Here is a tiny trained network, its code and every weight. The questions are about switching its units off for an input and a class, where a switched-off unit gives its printed mean instead of its output.

import numpy as np


def w(rows, s, z=0):
    codes = np.array(rows[::2]) - 128.0
    scale = np.full(codes.shape[1], s)
    scale[-1] = z or s
    return codes * scale


def f(y):
    return np.maximum(y, 0)


def log_softmax(a):
    a = a - a.max(-1, keepdims=True)
    return a - np.log(np.exp(a).sum(-1, keepdims=True))


def net(x, mask):
    res = np.array(x, float).reshape(1, 6) / 4 @ E
    y = f(res @ A[0][:, :-1].T + A[0][:, -1])
    res = res + np.where(mask, y, B[0][:, -1]) @ B[0][:, :-1]
    return log_softmax(res[-1] @ U[:, :-1].T + U[:, -1])


A, B = {}, {}
E = w([
[242,91,103,133,230,171,212,225],'x0',
[101,188,189,92,133,213,217,178],'x1',
[93,111,2,153,60,141,208,84],'x2',
[110,115,152,41,93,181,169,91],'x3',
[59,78,97,113,140,176,105,208],'x4',
[137,197,73,49,121,157,48,101],'x5',
],0.0086)
A[0] = w([
[99,77,113,184,154,162,255,144,126],'n0',
[171,76,187,85,156,95,105,110,3],'n1',
[139,192,152,90,134,150,41,106,157],'n2',
[69,185,197,76,106,178,156,144,180],'n3',
[19,149,107,114,51,142,92,86,136],'n4',
[184,138,153,235,213,74,135,150,91],'n5',
[124,169,164,91,130,149,171,91,111],'n6',
[81,176,201,50,57,212,137,150,166],'n7',
[76,166,14,125,35,112,105,52,151],'n8',
[60,54,130,118,135,92,36,189,161],'n9',
[110,78,182,177,71,23,73,44,175],'n10',
[103,176,156,117,152,198,174,143,70],'n11',
[69,52,131,118,159,115,48,146,140],'n12',
[115,125,134,106,134,125,49,118,243],'n13',
[153,127,104,122,173,82,107,118,162],'n14',
[121,141,212,191,177,72,125,171,160],'n15',
[118,203,137,55,127,137,116,129,151],'n16',
[118,63,101,181,102,149,230,170,116],'n17',
],0.0086,0.0037)
B[0] = w([
[125,52,111,118,148,88,122,136,205],'n0',
[117,155,113,151,81,121,115,91,150],'n1',
[180,120,102,150,176,139,159,96,186],'n2',
[131,119,165,86,146,168,67,160,195],'n3',
[105,190,189,150,110,171,142,169,225],'n4',
[109,129,150,141,138,143,153,181,198],'n5',
[120,104,118,97,149,140,93,114,162],'n6',
[146,112,170,93,160,181,106,148,208],'n7',
[77,245,162,216,80,113,163,142,248],'n8',
[168,106,81,186,176,137,211,96,187],'n9',
[83,180,142,110,47,79,46,110,234],'n10',
[105,97,159,93,122,117,64,142,170],'n11',
[165,121,82,168,167,125,183,105,176],'n12',
[142,148,100,159,147,130,167,114,186],'n13',
[103,150,148,182,114,103,146,123,162],'n14',
[105,162,185,158,116,157,134,157,189],'n15',
[165,99,114,123,167,169,133,102,174],'n16',
[133,31,69,153,174,70,136,112,198],'n17',
],0.011,0.014)
U = w([
[101,208,173,164,107,181,158,160,176],'0',
[87,202,84,179,13,15,128,57,195],'1',
[95,68,130,130,128,78,127,168,6],'2',
[109,117,144,16,104,163,38,118,115],'3',
[178,40,2,147,195,124,205,78,127],'4',
],0.0096,0.0019)

Each question gives the input, the list of numbers given to net, and the class t.
The units are the neurons (one row each of A and B). Each row of codes is followed by its name. A weight is (code - 128) times the scale printed after its matrix; where a second scale follows, it is the last column's (A, B and U).
mask holds one flag per neuron, in row order. A switched-off neuron (its flag False) gives its mean, the last column of its row in B, instead of its output. The means were averaged over made-up inputs and are rounded, as every weight is.
A unit's drop is (log p(t) with every unit on - log p(t) with that unit switched off) / (log p(t) with every unit on - log p(t) with every unit switched off).
The circuit of an input: a set's keep is (log p(t) with only the set's units on - log p(t) with every unit switched off) / (log p(t) with every unit on - log p(t) with every unit switched off). Starting from the 12 units with the biggest drops (on a tie, the unit counted first), units are removed one at a time, each time the one whose removal leaves the highest keep (on an exact tie, the one counted first), for as long as the keep stays at least 0.8.
units of the circuit, in order: the units of the circuit, biggest drop first
unit that matters most: the unit with the biggest drop
k most important neurons: the k neurons with the biggest drops, biggest first
drop when u is switched off: that unit's drop, to one decimal
input [8,3,-7,3,4,2], class 3: unit that matters most : n8
input [6,4,-2,-8,2,-7], class 2: 2 most important neurons : n15, n5
input [-2,8,0,-6,8,4], class 3: units of the circuit, in order : n8, n3
input [5,7,-1,6,5,-5], class 2: 2 most important neurons : n17, n0
input [3,-1,1,4,-5,0], class 4: 2 most important neurons : n8, n10
input [7,4,-1,-6,-6,-6], class 2: 3 most important neurons : n15, n5, n9
input [5,-7,4,1,4,8], class 1: 3 most important neurons : n8, n17, n7
input [1,-1,-1,7,8,4], class 4: 3 most important neurons : n10, n8, n9
input [6,-8,-1,0,-5,-8], class 2: 2 most important neurons : n8, n5
input [7,7,4,8,-1,3], class 3: 2 most important neurons : n11, n3
input [2,5,-1,-2,-5,-4], class 2: 2 most important neurons : n8, n4
input [0,3,6,-6,-6,-6], class 4: 2 most important neurons : n17, n8
input [-4,-2,-7,-4,-1,-4], class 1: drop when n10 is switched off : 0.9
input [-6,3,7,3,-5,1], class 0: units of the circuit, in order : n4
input [5,-4,5,4,4,8], class 1: drop when n5 is switched off : 0.3
input [0,1,4,7,4,-3], class 2: drop when n9 is switched off : 0.2
